Below is a small trained network, with its code and all its weights. Each question gives an input and a target symbol and asks what happens when units are switched off, that is, made to give their printed mean instead of their output.

import numpy as np


def w(rows, s, z=0):
    codes = np.array(rows[::2]) - 128.0
    scale = np.full(codes.shape[1], s)
    scale[-1] = z or s
    return codes * scale


def norm(h):
    return h / np.sqrt((h * h).mean(-1, keepdims=True) + 1e-5)


def f(y):
    return y / 2 * (1 + np.tanh(0.7978845608 * (y + 0.044715 * y**3)))


def softmax(a):
    e = np.exp(a - a.max(-1, keepdims=True))
    return e / e.sum(-1, keepdims=True)


def log_softmax(a):
    a = a - a.max(-1, keepdims=True)
    return a - np.log(np.exp(a).sum(-1, keepdims=True))


def net(x, mask):
    ids = ['λμξστψω'.index(c) for c in x.split()]
    T = len(ids)
    res = E[ids] + P[:T]
    u = 0
    for l in range(2):
        q, k, v = (norm(res) @ M[l].T for M in (Q, K, V))
        z = softmax(np.where(np.tri(T) > 0, q @ k.T / 4**0.5, -1e9)) @ v
        res = res + np.where(mask[u], z, O[l][:, -1]) @ O[l][:, :-1]
        u += 1
        y = f(norm(res) @ A[l][:, :-1].T + A[l][:, -1])
        res = res + np.where(mask[u : u + 4], y, B[l][:, -1]) @ B[l][:, :-1]
        u += 4
    return log_softmax(norm(res)[-1] @ U[:, :-1].T + U[:, -1])


Q, K, V, O, A, B = {}, {}, {}, {}, {}, {}
E = w([
[49,85,80,92,149],'λ',
[72,107,68,64,159],'μ',
[79,66,94,88,128],'ξ',
[183,178,71,225,126],'σ',
[8,51,136,213,129],'τ',
[193,120,85,75,87],'ψ',
[133,234,142,180,109],'ω',
],0.017)
P = w([
[46,141,24,84,2],'0',
[108,72,55,151,73],'1',
[80,97,104,122,24],'2',
[150,62,88,142,108],'3',
[81,86,165,79,80],'4',
[165,36,118,146,130],'5',
[90,75,202,65,112],'6',
[165,29,169,123,147],'7',
[108,84,218,72,149],'8',
[147,39,210,86,171],'9',
],0.0085)
Q[0] = w([
[142,50,84,40,47],'0.h0',
[182,33,179,100,162],'0.h0',
[75,142,178,41,79],'0.h0',
[119,225,117,188,6],'0.h0',
],0.016)
K[0] = w([
[181,161,218,126,98],'0.h0',
[162,78,157,169,159],'0.h0',
[85,118,200,95,62],'0.h0',
[64,170,49,133,6],'0.h0',
],0.017)
V[0] = w([
[101,98,80,139,89],'0.h0',
[72,108,128,123,115],'0.h0',
[94,185,70,136,247],'0.h0',
[171,129,28,40,127],'0.h0',
],0.015)
O[0] = w([
[154,68,152,132,186,254],'0.h0',
[171,106,120,181,193,186],'0.h0',
[22,167,182,170,235,92],'0.h0',
[137,132,254,127,63,215],'0.h0',
],0.012,0.0083)
A[0] = w([
[106,133,18,115,68,79],'0.n0',
[230,185,185,176,179,103],'0.n1',
[135,129,26,2,115,249],'0.n2',
[115,138,60,7,48,137],'0.n3',
],0.02,0.0011)
B[0] = w([
[154,208,7,114,153,189],'0.n0',
[186,110,92,125,66,254],'0.n1',
[149,33,147,169,167,233],'0.n2',
[49,199,59,101,80,218],'0.n3',
],0.021,0.0089)
Q[1] = w([
[232,155,170,132,245],'1.h0',
[157,149,151,114,187],'1.h0',
[88,132,134,13,177],'1.h0',
[230,64,119,15,201],'1.h0',
],0.011)
K[1] = w([
[189,66,198,73,243],'1.h0',
[138,138,177,126,167],'1.h0',
[227,171,171,214,161],'1.h0',
[244,35,51,77,175],'1.h0',
],0.011)
V[1] = w([
[216,218,146,153,126],'1.h0',
[124,144,168,36,197],'1.h0',
[106,176,150,155,189],'1.h0',
[83,79,143,250,107],'1.h0',
],0.016)
O[1] = w([
[108,238,250,118,166,52],'1.h0',
[199,97,166,226,90,24],'1.h0',
[123,202,108,199,133,2],'1.h0',
[20,109,66,128,126,172],'1.h0',
],0.012,0.0087)
A[1] = w([
[130,75,188,65,229,114],'1.n0',
[230,215,133,163,110,58],'1.n1',
[165,46,247,133,123,202],'1.n2',
[110,24,120,109,184,253],'1.n3',
],0.016,0.0034)
B[1] = w([
[47,28,141,229,179,164],'1.n0',
[175,203,224,217,143,144],'1.n1',
[143,172,39,111,172,182],'1.n2',
[171,253,209,109,115,255],'1.n3',
],0.014,0.015)
U = w([
[106,143,150,224,72,146],'λ',
[148,255,137,151,133,172],'μ',
[221,150,176,41,202,2],'ξ',
[99,69,183,117,136,253],'σ',
[144,19,100,194,168,114],'τ',
[78,135,162,32,49,187],'ψ',
[103,171,6,117,154,67],'ω',
],0.0093,0.0029)

Each question gives the input, a string of symbols that net reads in full, and the target symbol t.
The units are the heads (4 rows each of Q, K, V and O) and the neurons (one row each of A and B). Each row of codes is followed by its name. A weight is (code - 128) times the scale printed after its matrix; where a second scale follows, it is the last column's (O, A, B and U).
mask holds one flag per unit, layer by layer, with each layer's heads first. A switched-off unit (its flag False) gives its mean, the last column of its rows in O or B, instead of its output. The means were averaged over made-up inputs and are rounded, as every weight is.
A unit's drop is (log p(t) with every unit on - log p(t) with that unit switched off) / (log p(t) with every unit on - log p(t) with every unit switched off).
The circuit of an input: a set's keep is (log p(t) with only the set's units on - log p(t) with every unit switched off) / (log p(t) with every unit on - log p(t) with every unit switched off). Starting from all 10 units, units are removed one at a time, each time the one whose removal leaves the highest keep (on an exact tie, the one counted first), for as long as the keep stays at least 0.8.
units of the circuit, in order: the units of the circuit, biggest drop first
unit that matters most: the unit with the biggest drop
k most important neurons: the k neurons with the biggest drops, biggest first
top k neurons in layer l: the k neurons of layer l with the biggest drops, biggest first
input ψ ψ μ τ ξ τ, target ω: units of the circuit, in order : [0.n2]
input ξ μ λ λ, target μ: 4 most important neurons : [1.n3 0.n3 0.n2 0.n1]
input ψ ω ψ σ τ, target ξ: units of the circuit, in order : [0.n3 1.n3]
input ω ψ τ λ ξ λ μ μ, target μ: units of the circuit, in order : [0.h0 1.n3]
input τ ξ ω ψ λ τ ω ψ, target ω: units of the circuit, in order : [0.h0 0.n0]
input μ μ μ σ, target λ: units of the circuit, in order : [0.n1 0.h0 1.h0 0.n2]
input λ λ λ λ, target λ: 3 most important neurons : [0.n1 1.n3 0.n2]
input λ μ λ, target μ: top 3 neurons in layer 0 : [0.n1 0.n3 0.n2]
input τ σ μ ψ σ τ τ τ, target ω: units of the circuit, in order : [0.h0 0.n2]
input λ μ τ σ τ μ ξ, target τ: units of the circuit, in order : [0.h0 0.n2]
input τ τ λ λ σ, target τ: units of the circuit, in order : [0.n1 1.n3]
input ξ ξ τ, target σ: 3 most important neurons : [0.n0 0.n1 0.n3]
input ω μ μ ω σ λ σ ψ ψ ξ, target ψ: units of the circuit, in order : [0.h0 0.n3]
input ω μ λ μ μ ξ, target ξ: unit that matters most : 1.n3
input ξ ω ω λ ξ ξ μ, target ξ: units of the circuit, in order : [0.n3 0.h0]
input ω μ λ ψ τ μ, target ψ: units of the circuit, in order : [0.h0 0.n3 0.n0]
input ψ μ τ, target ξ: 4 most important neurons : [0.n3 1.n2 0.n2 1.n3]
input σ μ ω ω ω τ μ σ λ, target σ: 2 most important neurons : [0.n0 1.n0]
input τ λ λ τ ψ σ σ μ, target σ: 2 most important neurons : [0.n2 1.n0]
input λ τ ξ μ ξ λ ω ω, target τ: most important neuron : [0.n1]
input μ λ τ σ μ μ λ τ λ, target τ: 2 most important neurons : [0.n2 0.n3]
